Small tables with named rows and columns. After each table, cells are looked up by row and column.

Table Div
,Fuduf,Pov
Pebesev,34.5,46.2
Zapa,37.0,71.9
Beniri,71.0,51.8
Mok,27.2,73.3
Dag,64.5,16.6
Lel,71.2,35.1
Vazu,48.1,52.9
Serig,54.5,31.7
Bodabo,74.7,89.3
Vamor,67.0,51.7

Pov of Vamor: 51.7
Pov of Dag: 16.6
Fuduf of Mok: 27.2
Fuduf of Vazu: 48.1
Pov of Bodabo: 89.3
Pov of Serig: 31.7
Fuduf of Dag: 64.5
Which row has the largest Pov? Bodabo

Gozon
|  | Dirasu | Sezose | Kaz |
|---|---|---|---|
| Gid | 16 | 45 | 80 |
| Fimu | 20 | 40 | 92 |
| Guloz | 95 | 60 | 93 |

Kaz of Gid: 80
Sezose of Guloz: 60
Dirasu of Fimu: 20
Kaz of Guloz: 93
Sezose of Fimu: 40
Dirasu of Guloz: 95
Sezose of Gid: 45
Kaz of Fimu: 92
Dirasu of Gid: 16
Which row has the largest Kaz? Guloz

Bub.tsv
	Nove	Kazavup	Linol	Toso	Dadubi	Fiso	Garefo	Dus
Fogu	-10	-40	9	-22	-23	-9	55	3
Mafuf	-30	-32	-23	0	-28	-14	38	-5
Taril	-75	-17	-43	47	-16	-48	0	10
Mekigur	-55	-5	-49	33	-15	-30	-36	-15
Pap	-50	-50	-20	-3	-35	-20	50	19

What is the Kazavup of Pap in Bub?
-50
What is the Nove of Mafuf in Bub?
-30
What is the Garefo of Pap in Bub?
50
What is the Toso of Mekigur in Bub?
33
What is the Toso of Taril in Bub?
47
What is the Kazavup of Mekigur in Bub?
-5
What is the Dus of Fogu in Bub?
3
What is the Fiso of Taril in Bub?
-48
What is the Toso of Mafuf in Bub?
0
What is the Dadubi of Taril in Bub?
-16
What is the Kazavup of Fogu in Bub?
-40
What is the Linol of Taril in Bub?
-43

Kiz.tsv
	Zugoz	Mive	Mapif	Kodomen	Tavu	Mekugeb
Gufuz	92	68	62	61	158	169
Popo	187	49	182	178	149	163
Fopi	135	182	29	65	106	89
Kuz	42	100	156	181	67	48
Tofemav	108	125	95	118	175	161
Femusod	175	153	253	48	153	182

Fopi, Mapif => 29
Gufuz, Mapif => 62
Popo, Mekugeb => 163
Gufuz, Tavu => 158
Femusod, Tavu => 153
Popo, Kodomen => 178

Daveba
         Kis  Bet  Buba  Mab  Meb  Zekov  Mes  Baniti  Vek  Rorotef
Fal       49   92   167  151  141     61  179     118  120      169
Sepop    157  111    48  167  120    134  157      65  100      191
Vamuze   177   65    83  109  163    132  126     135  109      214
Rig      123   93   124  177  203     78  171      71  143      155
Sidu     140   90   110  124  199     44  132      56  108      126
Noz      140  112    62  134   98    139  189      65   50      133
Fif      151  140   101   77  132    130  235     142   89       96
Tazoda    93  105    85   30  180    144  151     148  127      165
Tinason   54  110    94  144  136    108  197      83  183      157
Toz      154   86   120  149  225     91  146      73  122      161

Rig, Meb: 203
Fal, Bet: 92
Noz, Mes: 189
Fal, Baniti: 118
Noz, Baniti: 65
Tinason, Vek: 183
Fal, Kis: 49
Which row has the largest Baniti? Tazoda

Fov =
,Fufosid,Kalevat
Biguk,10.0,-56.1
Vavit,48.5,-30.9
Lopida,20.6,-74.2
Petafor,-45.8,-4.4
Kag,32.2,-73.0
Nep,-42.6,39.2
Zaduf,43.6,-42.9
Dosal,-58.1,-65.8
Kufeluz,58.9,-39.5
Tiligu,71.8,-70.1
Nulida,-70.1,-93.6

Nep, Fufosid => -42.6
Lopida, Fufosid => 20.6
Kufeluz, Kalevat => -39.5
Kag, Fufosid => 32.2
Lopida, Kalevat => -74.2
Dosal, Kalevat => -65.8
Zaduf, Kalevat => -42.9
Kufeluz, Fufosid => 58.9
Vavit, Fufosid => 48.5

Kosipof:
       Sug  Duba  Liri  Rif
Paf    8.9   1.5   8.6  9.3
Dis    5.1   0.6   3.2  2.8
Vikel  5.0   1.6   9.1  9.4
Zad    8.6   4.4   7.5  9.2
Dar    8.4   7.4   8.6  9.9

Zad, Liri: 7.5
Dis, Sug: 5.1
Zad, Duba: 4.4
Zad, Rif: 9.2
Vikel, Sug: 5.0
Vikel, Duba: 1.6
Dar, Duba: 7.4
Paf, Sug: 8.9
Paf, Duba: 1.5
Zad, Sug: 8.6
Dar, Sug: 8.4
Dis, Liri: 3.2
Paf, Rif: 9.3
Vikel, Rif: 9.4
Dar, Liri: 8.6
Dis, Duba: 0.6
Vikel, Liri: 9.1
Row with the largest Liri: Vikel

Fata
         Nokekiz  Kilipum  Nivu
Nek         -7.3      0.6  -2.0
Nep         -3.0     -3.1  -3.0
Rerul       -6.5     -4.6  -5.0
Firume      -7.7      1.3  -4.3
Mevu        -5.4     -2.3  -3.1
Ruvileg     -4.7     -0.6   6.1
Pel         -2.0      2.0  -4.9
Dezeru      -1.8     -3.0  -4.9

Nivu of Nep is -3.0
Kilipum of Rerul is -4.6
Nivu of Mevu is -3.1
Kilipum of Pel is 2.0
Nokekiz of Mevu is -5.4
Nivu of Nek is -2.0
Kilipum of Firume is 1.3
Nokekiz of Firume is -7.7

Pir =
	Tob	Vusona	Litole	Zezo	Zepab	Nasi
Gatibuk	146	117	136	139	113	119
Bom	199	178	121	89	94	73
Kobopu	74	165	122	119	175	214
Sur	209	196	113	87	94	85
Kili	107	96	80	129	116	198
Nepofeg	28	42	70	122	198	201

What is the Litole of Gatibuk in Pir? 136
What is the Zepab of Gatibuk in Pir? 113
What is the Nasi of Gatibuk in Pir? 119
What is the Zezo of Nepofeg in Pir? 122
What is the Zezo of Bom in Pir? 89
What is the Zezo of Gatibuk in Pir? 139
What is the Zepab of Nepofeg in Pir? 198
What is the Vusona of Gatibuk in Pir? 117
What is the Zezo of Kobopu in Pir? 119
What is the Vusona of Bom in Pir? 178
What is the Zezo of Kili in Pir? 129
What is the Litole of Kobopu in Pir? 122
What is the Tob of Bom in Pir? 199
What is the Nasi of Kili in Pir? 198
What is the Nasi of Bom in Pir? 73
What is the Zezo of Sur in Pir? 87

